Moves between nodes:
at | ε π
z751 | z312 z449
z84 | z740 z943
z322 | z317 z96
z275 | z170 z839
z513 | z263 z312
z632 | z399 z27
z27 | z457 z513
z288 | z823 z263
z628 | z196 z288
z846 | z138 z196
z841 | z751 z43
z918 | z249 z63
z139 | z84 z727
z317 | z34 z789
z525 | z846 z529
z479 | z263 z950
z34 | z479 z479
z249 | z34 z322
z902 | z950 z496
z496 | z118 z459
z727 | z740 z139
z459 | z918 z766
z457 | z529 z275
z138 | z170 z632
z332 | z27 z698
z950 | z139 z118
z529 | z196 z275
z121 | z317 z246
z196 | z632 z789
z263 | z751 z841
z808 | z766 z313
z246 | z96 z196
z839 | z525 z628
z399 | z27 z525
z96 | z121 z43
z766 | z121 z63
z823 | z288 z479
z698 | z513 z751
z43 | z943 z249
z280 | z698 z139
z740 | z479 z902
z63 | z246 z170
z789 | z313 z846
z312 | z27 z823
z313 | z63 z138
z118 | z43 z317
z170 | z399 z839
z31 | z275 z628
z943 | z139 z823
z449 | z823 z280

In the rows, 54 stands for zero.

The rows follow the links: the fewer symbols apart two nodes are, the more alike their rows tend to be.

Some nodes and rows for them; each showing differs a little:
z457: [44, 39, 56, 52, 51, 44, 33, 46, 77, 51, 47, 57, 54, 59, 81, 32, 46, 42, 50, 55, 49, 73, 38, 52, 67, 33, 55, 57, 62, 61, 47, 34, 48, 45, 55, 33, 46, 66, 42, 91, 67, 24, 46, 51, 42, 22, 49, 71, 56, 71, 42, 72, 52, 28, 38, 45]
z513: [79, 17, 58, 60, 36, 45, 58, 49, 52, 47, 51, 44, 60, 70, 41, 40, 33, 55, 45, 43, 69, 95, 59, 53, 46, 46, 41, 67, 71, 54, 73, 37, 29, 49, 40, 49, 57, 50, 29, 63, 43, 59, 56, 58, 34, 55, 48, 50, 64, 71, 82, 76, 54, 45, 74, 62]
z138: [36, 59, 42, 51, 70, 38, 31, 38, 63, 71, 65, 68, 45, 45, 54, 56, 55, 58, 75, 64, 42, 61, 37, 59, 56, 59, 60, 61, 32, 72, 69, 72, 67, 54, 82, 69, 55, 66, 60, 80, 44, 29, 52, 60, 46, 41, 62, 52, 68, 53, 41, 83, 67, 41, 20, 48]
z846: [38, 63, 38, 48, 65, 37, 38, 38, 65, 66, 51, 77, 51, 52, 54, 46, 58, 54, 67, 74, 40, 59, 36, 57, 59, 61, 68, 54, 40, 64, 73, 71, 71, 48, 77, 64, 63, 66, 58, 86, 56, 30, 50, 53, 50, 40, 59, 44, 59, 56, 35, 85, 67, 43, 13, 45]
z84: [47, 53, 52, 61, 69, 64, 74, 51, 45, 40, 48, 50, 50, 41, 27, 85, 68, 41, 50, 61, 69, 37, 60, 17, 45, 46, 67, 32, 42, 45, 30, 60, 79, 54, 55, 40, 70, 45, 59, 69, 42, 60, 41, 50, 71, 54, 52, 29, 51, 60, 61, 26, 45, 77, 57, 55]
z808: [41, 72, 49, 56, 70, 52, 42, 61, 45, 68, 90, 62, 42, 36, 44, 67, 51, 77, 85, 39, 49, 43, 55, 74, 49, 67, 49, 71, 37, 69, 59, 76, 62, 66, 69, 79, 36, 53, 69, 33, 33, 51, 70, 73, 45, 69, 63, 66, 66, 27, 49, 56, 67, 50, 52, 55]
z196: [39, 67, 41, 43, 60, 43, 30, 44, 62, 62, 47, 73, 51, 47, 62, 37, 65, 52, 65, 74, 41, 65, 35, 66, 64, 64, 74, 53, 47, 60, 73, 68, 71, 47, 71, 63, 59, 63, 58, 82, 64, 29, 54, 50, 51, 37, 57, 46, 59, 58, 33, 81, 71, 38, 21, 42]
z246: [50, 85, 41, 43, 53, 47, 48, 55, 51, 79, 55, 66, 54, 53, 57, 51, 60, 70, 62, 66, 34, 45, 55, 82, 55, 84, 56, 65, 41, 56, 85, 80, 60, 56, 69, 86, 60, 61, 65, 23, 62, 62, 61, 51, 59, 70, 67, 47, 54, 37, 38, 75, 65, 60, 35, 62]
z96: [60, 80, 50, 47, 41, 53, 67, 58, 50, 77, 39, 61, 58, 72, 62, 48, 63, 65, 44, 73, 38, 39, 60, 79, 53, 81, 55, 56, 51, 48, 80, 73, 53, 51, 62, 81, 68, 52, 59, 18, 70, 72, 53, 42, 69, 78, 67, 43, 44, 41, 41, 69, 55, 71, 47, 66]

Each walk starts at a row. The symbols on each line, taken left to right, move it on to the next node.
Answer with the node's row; about right is enough.
new walk
[65, 16, 62, 61, 46, 37, 46, 37, 65, 59, 48, 57, 59, 71, 59, 40, 33, 47, 47, 49, 58, 83, 50, 47, 50, 42, 40, 64, 58, 62, 69, 31, 33, 42, 58, 46, 67, 64, 30, 78, 49, 44, 44, 58, 36, 38, 51, 57, 61, 75, 69, 90, 52, 39, 53, 56]
ε ε π π ε	[36, 51, 47, 46, 60, 45, 33, 42, 73, 56, 49, 66, 55, 52, 75, 39, 59, 43, 56, 66, 43, 69, 34, 55, 68, 42, 66, 54, 49, 63, 53, 51, 62, 46, 67, 42, 53, 68, 52, 93, 66, 24, 48, 48, 51, 24, 51, 61, 58, 60, 36, 74, 62, 32, 23, 41]
ε ε ε π ε π ε π	[39, 73, 37, 48, 64, 42, 42, 39, 54, 80, 54, 73, 46, 54, 52, 53, 62, 60, 63, 74, 39, 51, 47, 66, 54, 72, 69, 55, 36, 62, 79, 79, 72, 51, 76, 80, 68, 60, 62, 60, 56, 43, 52, 51, 57, 55, 66, 43, 55, 48, 34, 81, 70, 54, 21, 55]
new walk
[69, 72, 56, 50, 37, 61, 80, 62, 45, 62, 33, 51, 61, 76, 56, 54, 61, 57, 34, 66, 48, 36, 71, 64, 51, 72, 52, 47, 65, 41, 64, 57, 47, 50, 46, 66, 72, 48, 55, 13, 76, 86, 47, 41, 75, 78, 58, 41, 40, 46, 52, 46, 43, 78, 65, 71]
ε ε ε π π π	[68, 60, 59, 54, 41, 71, 78, 63, 45, 40, 38, 37, 57, 59, 53, 65, 66, 47, 30, 56, 68, 37, 71, 40, 52, 48, 59, 36, 72, 35, 39, 39, 55, 58, 32, 41, 61, 37, 55, 37, 64, 79, 49, 40, 75, 64, 44, 43, 35, 60, 62, 16, 39, 75, 81, 63]
π ε π ε ε ε π	[85, 43, 53, 51, 26, 61, 62, 67, 43, 36, 46, 40, 56, 64, 34, 34, 53, 63, 42, 46, 68, 82, 68, 61, 45, 61, 54, 59, 81, 44, 73, 48, 34, 54, 31, 58, 52, 42, 38, 43, 55, 81, 67, 51, 48, 74, 52, 47, 54, 64, 76, 50, 63, 58, 84, 65]
new walk
[71, 27, 47, 62, 55, 56, 67, 53, 39, 33, 56, 45, 52, 48, 12, 68, 55, 47, 50, 46, 81, 73, 63, 26, 36, 48, 62, 53, 59, 51, 61, 47, 54, 53, 46, 51, 66, 41, 38, 76, 31, 63, 56, 62, 44, 60, 45, 32, 61, 72, 88, 46, 54, 63, 72, 63]
ε π π ε ε π ε ε	[80, 19, 56, 59, 37, 51, 55, 58, 48, 37, 51, 44, 61, 63, 31, 37, 41, 57, 45, 39, 71, 91, 58, 48, 45, 50, 47, 67, 75, 52, 72, 36, 32, 53, 37, 50, 56, 48, 34, 69, 47, 61, 61, 57, 30, 60, 46, 55, 61, 71, 82, 66, 60, 46, 73, 62]
ε π ε π π π π	[60, 77, 56, 48, 37, 56, 67, 55, 53, 79, 31, 60, 57, 77, 68, 49, 57, 61, 38, 72, 39, 37, 62, 74, 52, 78, 51, 54, 61, 47, 76, 62, 52, 51, 54, 74, 74, 59, 59, 21, 75, 76, 49, 40, 71, 70, 68, 48, 41, 45, 40, 68, 47, 71, 48, 64]
new walk
[75, 34, 44, 55, 40, 63, 53, 67, 37, 25, 53, 39, 53, 41, 17, 46, 56, 57, 52, 42, 78, 85, 64, 41, 42, 56, 65, 59, 74, 53, 69, 47, 45, 57, 36, 55, 51, 39, 44, 67, 43, 69, 68, 60, 39, 64, 47, 44, 62, 71, 83, 41, 63, 57, 83, 57]
ε π π ε π π ε π	[57, 58, 46, 53, 64, 66, 76, 60, 37, 31, 44, 49, 51, 38, 23, 77, 77, 45, 46, 61, 73, 45, 64, 26, 41, 54, 75, 31, 52, 45, 38, 60, 77, 54, 43, 47, 68, 39, 59, 65, 48, 65, 51, 46, 68, 61, 46, 25, 49, 61, 69, 24, 53, 80, 62, 58]
π π ε ε π π ε	[81, 17, 57, 62, 39, 46, 58, 48, 46, 47, 54, 44, 56, 65, 29, 47, 35, 55, 47, 42, 72, 87, 58, 41, 38, 49, 41, 68, 68, 55, 76, 36, 34, 46, 49, 57, 63, 51, 31, 67, 40, 61, 52, 63, 34, 55, 50, 51, 64, 72, 85, 70, 56, 50, 71, 65]
new walk
[45, 36, 56, 54, 58, 35, 36, 31, 73, 64, 46, 65, 53, 66, 68, 43, 43, 44, 54, 56, 48, 74, 36, 49, 59, 43, 49, 63, 49, 62, 62, 45, 51, 47, 71, 45, 59, 68, 38, 92, 58, 24, 44, 56, 39, 24, 54, 63, 62, 68, 46, 92, 54, 32, 26, 54]
ε π ε ε π ε	[69, 51, 42, 48, 38, 69, 51, 75, 39, 14, 55, 41, 55, 37, 25, 39, 68, 55, 49, 47, 75, 75, 62, 46, 51, 56, 72, 49, 78, 44, 58, 54, 52, 60, 28, 48, 42, 34, 52, 65, 52, 68, 71, 53, 48, 66, 39, 43, 57, 65, 75, 26, 62, 56, 80, 52]
π ε π π ε π ε π	[80, 39, 51, 52, 30, 64, 56, 73, 42, 26, 51, 37, 59, 57, 37, 38, 53, 57, 44, 42, 70, 84, 62, 52, 50, 59, 57, 58, 81, 46, 68, 41, 38, 53, 26, 51, 45, 37, 40, 55, 54, 71, 70, 56, 41, 70, 44, 53, 58, 67, 76, 45, 59, 49, 82, 63]
new walk
[36, 52, 48, 47, 55, 47, 27, 47, 74, 51, 46, 60, 52, 55, 83, 32, 55, 44, 53, 62, 41, 68, 35, 54, 70, 42, 61, 50, 50, 60, 48, 44, 57, 50, 59, 39, 47, 67, 49, 90, 69, 23, 47, 46, 49, 22, 49, 67, 57, 65, 34, 68, 59, 31, 25, 38]
ε π ε π ε π π	[45, 66, 40, 37, 50, 66, 22, 70, 58, 22, 55, 54, 56, 31, 67, 27, 73, 54, 60, 55, 51, 71, 39, 59, 73, 53, 77, 45, 66, 52, 45, 54, 64, 57, 41, 42, 28, 54, 61, 80, 72, 38, 68, 50, 48, 40, 44, 64, 52, 61, 37, 37, 70, 32, 45, 35]
π π ε ε π ε	[63, 59, 39, 42, 38, 72, 42, 84, 43, 12, 57, 44, 56, 36, 37, 30, 70, 59, 53, 46, 69, 75, 57, 58, 57, 58, 72, 46, 79, 51, 55, 52, 53, 58, 27, 48, 33, 35, 54, 66, 59, 61, 74, 54, 48, 65, 40, 52, 54, 63, 62, 28, 71, 47, 74, 45]
new walk
[54, 82, 50, 48, 48, 52, 56, 56, 49, 83, 54, 60, 51, 62, 57, 58, 56, 71, 60, 63, 37, 38, 62, 86, 55, 84, 49, 62, 46, 55, 78, 75, 57, 58, 62, 86, 61, 57, 67, 12, 60, 69, 60, 52, 65, 77, 67, 49, 49, 33, 43, 66, 59, 65, 44, 64]
π ε π π ε	[64, 71, 61, 50, 39, 62, 81, 58, 53, 64, 26, 50, 63, 77, 71, 52, 60, 55, 30, 70, 47, 33, 66, 66, 57, 64, 51, 41, 67, 39, 57, 52, 53, 49, 44, 60, 69, 53, 55, 16, 80, 77, 46, 35, 76, 69, 58, 46, 34, 53, 46, 43, 40, 76, 63, 61]
ε π π π π ε	[38, 69, 44, 54, 74, 46, 38, 54, 47, 73, 80, 69, 41, 35, 45, 62, 53, 68, 83, 49, 43, 49, 46, 72, 49, 68, 57, 66, 31, 67, 72, 85, 68, 60, 74, 78, 41, 57, 70, 50, 37, 44, 66, 67, 47, 57, 65, 54, 65, 37, 45, 68, 71, 50, 36, 52]
new walk
[45, 50, 54, 64, 75, 64, 73, 45, 45, 44, 46, 52, 51, 41, 33, 90, 65, 39, 50, 62, 69, 36, 61, 14, 43, 43, 66, 34, 43, 52, 28, 59, 77, 56, 57, 42, 71, 47, 56, 72, 40, 56, 40, 52, 70, 49, 53, 32, 50, 62, 63, 26, 45, 75, 55, 51]
π ε ε π π π π	[45, 73, 57, 60, 62, 54, 47, 62, 49, 70, 85, 59, 49, 43, 55, 66, 46, 75, 79, 40, 42, 35, 57, 80, 53, 65, 37, 71, 39, 63, 53, 75, 52, 66, 65, 73, 31, 57, 68, 16, 41, 60, 65, 70, 49, 69, 64, 73, 59, 23, 48, 54, 61, 53, 59, 53]
π π ε ε π ε ε	[81, 28, 52, 55, 34, 56, 56, 64, 43, 33, 53, 42, 56, 58, 25, 37, 46, 55, 49, 42, 75, 91, 64, 51, 45, 57, 51, 64, 77, 49, 74, 44, 31, 54, 34, 55, 54, 43, 36, 58, 46, 69, 63, 58, 36, 63, 47, 46, 64, 66, 82, 58, 61, 50, 81, 62]
